Below is a small trained network, with its code and all its weights. Each question gives an input and a target symbol and asks what happens when units are switched off, that is, made to give their printed mean instead of their output.

import numpy as np


def w(rows, s, z=0):
    codes = np.array(rows[::2]) - 128.0
    scale = np.full(codes.shape[1], s)
    scale[-1] = z or s
    return codes * scale


def f(y):
    return y / 2 * (1 + np.tanh(0.7978845608 * (y + 0.044715 * y**3)))


def softmax(a):
    e = np.exp(a - a.max(-1, keepdims=True))
    return e / e.sum(-1, keepdims=True)


def log_softmax(a):
    a = a - a.max(-1, keepdims=True)
    return a - np.log(np.exp(a).sum(-1, keepdims=True))


def net(x, mask):
    ids = ['Παβεζθλξτφψω'.index(c) for c in x.split()]
    T = len(ids)
    res = E[ids] + P[:T]
    u = 0
    for l in range(3):
        q, k, v = (res @ M[l].T for M in (Q, K, V))
        z = softmax(np.where(np.tri(T) > 0, q @ k.T / 4**0.5, -1e9)) @ v
        res = res + np.where(mask[u], z, O[l][:, -1]) @ O[l][:, :-1]
        u += 1
        y = f(res @ A[l][:, :-1].T + A[l][:, -1])
        res = res + np.where(mask[u : u + 12], y, B[l][:, -1]) @ B[l][:, :-1]
        u += 12
    return log_softmax(res[-1] @ U[:, :-1].T + U[:, -1])


Q, K, V, O, A, B = {}, {}, {}, {}, {}, {}
E = w([
[166,166,59],'Π',
[100,7,42],'α',
[205,104,120],'β',
[132,27,71],'ε',
[145,52,58],'ζ',
[144,71,39],'θ',
[155,114,53],'λ',
[171,77,71],'ξ',
[171,156,68],'τ',
[183,113,81],'φ',
[206,202,117],'ψ',
[201,146,116],'ω',
],0.011)
P = w([
[199,124,58],'0',
[109,212,111],'1',
[12,224,68],'2',
[153,122,178],'3',
[90,211,111],'4',
[179,91,132],'5',
[114,7,191],'6',
[37,244,98],'7',
[94,69,153],'8',
],0.017)
Q[0] = w([
[112,96,108],'0.h0',
[132,94,2],'0.h0',
[81,103,158],'0.h0',
[178,137,64],'0.h0',
],0.0096)
K[0] = w([
[119,163,4],'0.h0',
[249,170,17],'0.h0',
[119,104,24],'0.h0',
[195,130,201],'0.h0',
],0.0046)
V[0] = w([
[79,150,79],'0.h0',
[123,148,245],'0.h0',
[78,43,114],'0.h0',
[146,196,2],'0.h0',
],0.0046)
O[0] = w([
[147,140,142,147],'0.h0',
[86,2,127,41],'0.h0',
[203,71,158,88],'0.h0',
[119,195,117,254],'0.h0',
],0.0032,0.0058)
A[0] = w([
[119,145,180,118],'0.n0',
[84,83,148,192],'0.n1',
[100,143,182,130],'0.n2',
[128,56,108,17],'0.n3',
[156,78,168,92],'0.n4',
[56,76,175,45],'0.n5',
[32,137,94,184],'0.n6',
[115,83,184,214],'0.n7',
[119,133,194,182],'0.n8',
[174,137,93,131],'0.n9',
[165,105,248,2],'0.n10',
[112,141,182,143],'0.n11',
],0.015,0.0073)
B[0] = w([
[116,128,78,119],'0.n0',
[134,249,76,162],'0.n1',
[123,151,108,121],'0.n2',
[186,143,150,144],'0.n3',
[116,126,197,159],'0.n4',
[93,24,169,137],'0.n5',
[177,189,156,254],'0.n6',
[96,178,53,183],'0.n7',
[85,133,1,139],'0.n8',
[113,81,171,197],'0.n9',
[223,166,159,141],'0.n10',
[130,159,61,124],'0.n11',
],0.0082,0.0072)
Q[1] = w([
[4,163,171],'1.h0',
[180,131,254],'1.h0',
[159,44,135],'1.h0',
[154,17,2],'1.h0',
],0.012)
K[1] = w([
[147,96,50],'1.h0',
[139,157,26],'1.h0',
[4,172,117],'1.h0',
[40,135,203],'1.h0',
],0.014)
V[1] = w([
[111,93,30],'1.h0',
[98,217,166],'1.h0',
[80,142,70],'1.h0',
[175,89,251],'1.h0',
],0.013)
O[1] = w([
[2,162,218,220],'1.h0',
[125,90,4,53],'1.h0',
[31,72,89,85],'1.h0',
[217,158,182,2],'1.h0',
],0.0074,0.0036)
A[1] = w([
[189,140,117,22],'1.n0',
[105,54,152,119],'1.n1',
[137,203,156,73],'1.n2',
[104,159,186,43],'1.n3',
[157,186,89,51],'1.n4',
[67,90,129,241],'1.n5',
[91,122,134,134],'1.n6',
[68,125,197,1],'1.n7',
[139,164,19,96],'1.n8',
[140,1,182,64],'1.n9',
[143,119,129,105],'1.n10',
[145,54,177,167],'1.n11',
],0.0094,0.0079)
B[1] = w([
[12,65,63,121],'1.n0',
[32,68,167,131],'1.n1',
[167,41,88,255],'1.n2',
[118,47,184,200],'1.n3',
[153,2,134,155],'1.n4',
[48,235,158,189],'1.n5',
[80,147,94,134],'1.n6',
[74,72,50,162],'1.n7',
[188,85,227,235],'1.n8',
[198,19,214,131],'1.n9',
[107,129,133,118],'1.n10',
[101,170,201,129],'1.n11',
],0.0063,0.009)
Q[2] = w([
[108,107,6],'2.h0',
[120,182,77],'2.h0',
[77,63,225],'2.h0',
[172,68,188],'2.h0',
],0.014)
K[2] = w([
[107,144,4],'2.h0',
[73,108,109],'2.h0',
[116,181,169],'2.h0',
[182,157,142],'2.h0',
],0.018)
V[2] = w([
[130,173,119],'2.h0',
[165,111,253],'2.h0',
[126,2,199],'2.h0',
[91,50,195],'2.h0',
],0.0059)
O[2] = w([
[139,131,144,90],'2.h0',
[161,48,167,208],'2.h0',
[157,79,92,255],'2.h0',
[95,2,104,203],'2.h0',
],0.0089,0.0054)
A[2] = w([
[146,73,28,130],'2.n0',
[81,43,105,9],'2.n1',
[141,184,253,56],'2.n2',
[153,204,127,81],'2.n3',
[19,145,85,24],'2.n4',
[99,115,96,72],'2.n5',
[209,133,110,101],'2.n6',
[148,195,136,98],'2.n7',
[17,138,75,138],'2.n8',
[132,141,113,101],'2.n9',
[183,181,80,72],'2.n10',
[185,67,144,6],'2.n11',
],0.011)
B[2] = w([
[148,151,214,254],'2.n0',
[100,254,54,204],'2.n1',
[123,185,113,207],'2.n2',
[95,17,65,155],'2.n3',
[244,123,74,142],'2.n4',
[87,122,107,126],'2.n5',
[87,184,68,196],'2.n6',
[130,86,73,155],'2.n7',
[72,72,163,197],'2.n8',
[148,121,109,119],'2.n9',
[49,39,107,161],'2.n10',
[112,122,49,198],'2.n11',
],0.0094,0.0081)
U = w([
[65,184,109,138],'Π',
[27,114,67,3],'α',
[199,73,128,164],'β',
[96,38,101,79],'ε',
[89,62,148,140],'ζ',
[63,78,182,80],'θ',
[71,147,183,197],'λ',
[133,39,199,132],'ξ',
[83,196,131,174],'τ',
[145,127,209,230],'φ',
[120,168,5,83],'ψ',
[165,199,129,152],'ω',
],0.013,0.0042)

Each question gives the input, a string of symbols that net reads in full, and the target symbol t.
The units are the heads (4 rows each of Q, K, V and O) and the neurons (one row each of A and B). Each row of codes is followed by its name. A weight is (code - 128) times the scale printed after its matrix; where a second scale follows, it is the last column's (O, A, B and U).
mask holds one flag per unit, layer by layer, with each layer's heads first. A switched-off unit (its flag False) gives its mean, the last column of its rows in O or B, instead of its output. The means were averaged over made-up inputs and are rounded, as every weight is.
A unit's drop is (log p(t) with every unit on - log p(t) with that unit switched off) / (log p(t) with every unit on - log p(t) with every unit switched off).
The circuit of an input: a set's keep is (log p(t) with only the set's units on - log p(t) with every unit switched off) / (log p(t) with every unit on - log p(t) with every unit switched off). Starting from the 12 units with the biggest drops (on a tie, the unit counted first), units are removed one at a time, each time the one whose removal leaves the highest keep (on an exact tie, the one counted first), for as long as the keep stays at least 0.8.
circuit, biggest first: the units of the circuit, biggest drop first
top k neurons: the k neurons with the biggest drops, biggest first
k most important neurons of layer l: the k neurons of layer l with the biggest drops, biggest first
input ε λ β φ α, target ε: 4 most important neurons of layer 0 -> 0.n9, 0.n7, 0.n6, 0.n1
input ω τ Π ω β ε ψ ψ, target ω: circuit, biggest first -> 1.h0, 0.n9, 0.n7
input ψ ψ ω, target ψ: 2 most important neurons of layer 0 -> 0.n9, 0.n8
input ω ω ω, target ω: circuit, biggest first -> 1.h0, 0.n9, 0.n7
input φ α ξ ψ τ β ω, target β: circuit, biggest first -> 0.n7, 1.h0, 0.n1
input λ λ Π, target λ: 2 most important neurons of layer 0 -> 0.n6, 0.n9
input α ψ ε ω ω ψ ω, target ψ: circuit, biggest first -> 0.n7, 1.h0
input λ ω λ ξ ω ψ ψ φ, target λ: circuit, biggest first -> 1.h0, 0.n6, 0.n1
input ψ β Π ζ Π, target ψ: circuit, biggest first -> 1.h0
input λ τ ξ ψ τ α β β, target λ: 4 most important neurons of layer 0 -> 0.n9, 0.n6, 0.n7, 0.n1
input ε ε ψ β β α ω ζ Π, target α: top 3 neurons -> 0.n4, 1.n3, 1.n8
input θ ζ α ω α λ, target α: top 2 neurons -> 2.n1, 2.n8
input ψ φ α ζ ψ ω, target α: circuit, biggest first -> 1.h0, 0.n1
input ψ φ λ ψ ε, target ψ: circuit, biggest first -> 1.h0
input β β ψ β φ ψ, target ψ: circuit, biggest first -> 1.h0, 0.n6
input ω ε α ζ θ ω, target α: top 3 neurons -> 2.n1, 2.n8, 0.n1
input ψ τ ε τ τ α ξ ω τ, target α: 3 most important neurons of layer 1 -> 1.n2, 1.n3, 1.n5
input ψ ψ ξ ψ Π β τ λ, target ψ: circuit, biggest first -> 1.h0, 2.h0
input β τ α ε ψ, target β: 4 most important neurons of layer 1 -> 1.n2, 1.n5, 1.n11, 1.n9
input θ α ε ω λ φ λ λ, target θ: top neuron -> 0.n6
input θ λ β λ α ε φ φ, target θ: top 3 neurons -> 0.n6, 1.n7, 1.n2
input τ ψ φ α, target α: top 2 neurons -> 2.n8, 1.n5
input ψ β α ψ ψ θ τ ξ, target ψ: top 2 neurons -> 0.n9, 1.n8
input λ ψ β β ξ λ ξ ζ, target λ: top 4 neurons -> 0.n9, 0.n6, 0.n7, 0.n1
input λ Π τ ω β ε θ θ, target λ: top 2 neurons -> 0.n6, 0.n9
input ψ ψ θ ω α, target ψ: 2 most important neurons of layer 1 -> 1.n3, 1.n8
input ε λ ξ, target ε: 2 most important neurons of layer 1 -> 1.n2, 1.n9
input ε λ ζ, target ε: most important neuron of layer 2 -> 2.n11
input α Π ψ λ λ α ψ Π λ, target α: 2 most important neurons of layer 2 -> 2.n8, 2.n0
input φ ε θ ω ξ φ λ θ, target φ: 2 most important neurons of layer 1 -> 1.n2, 1.n8
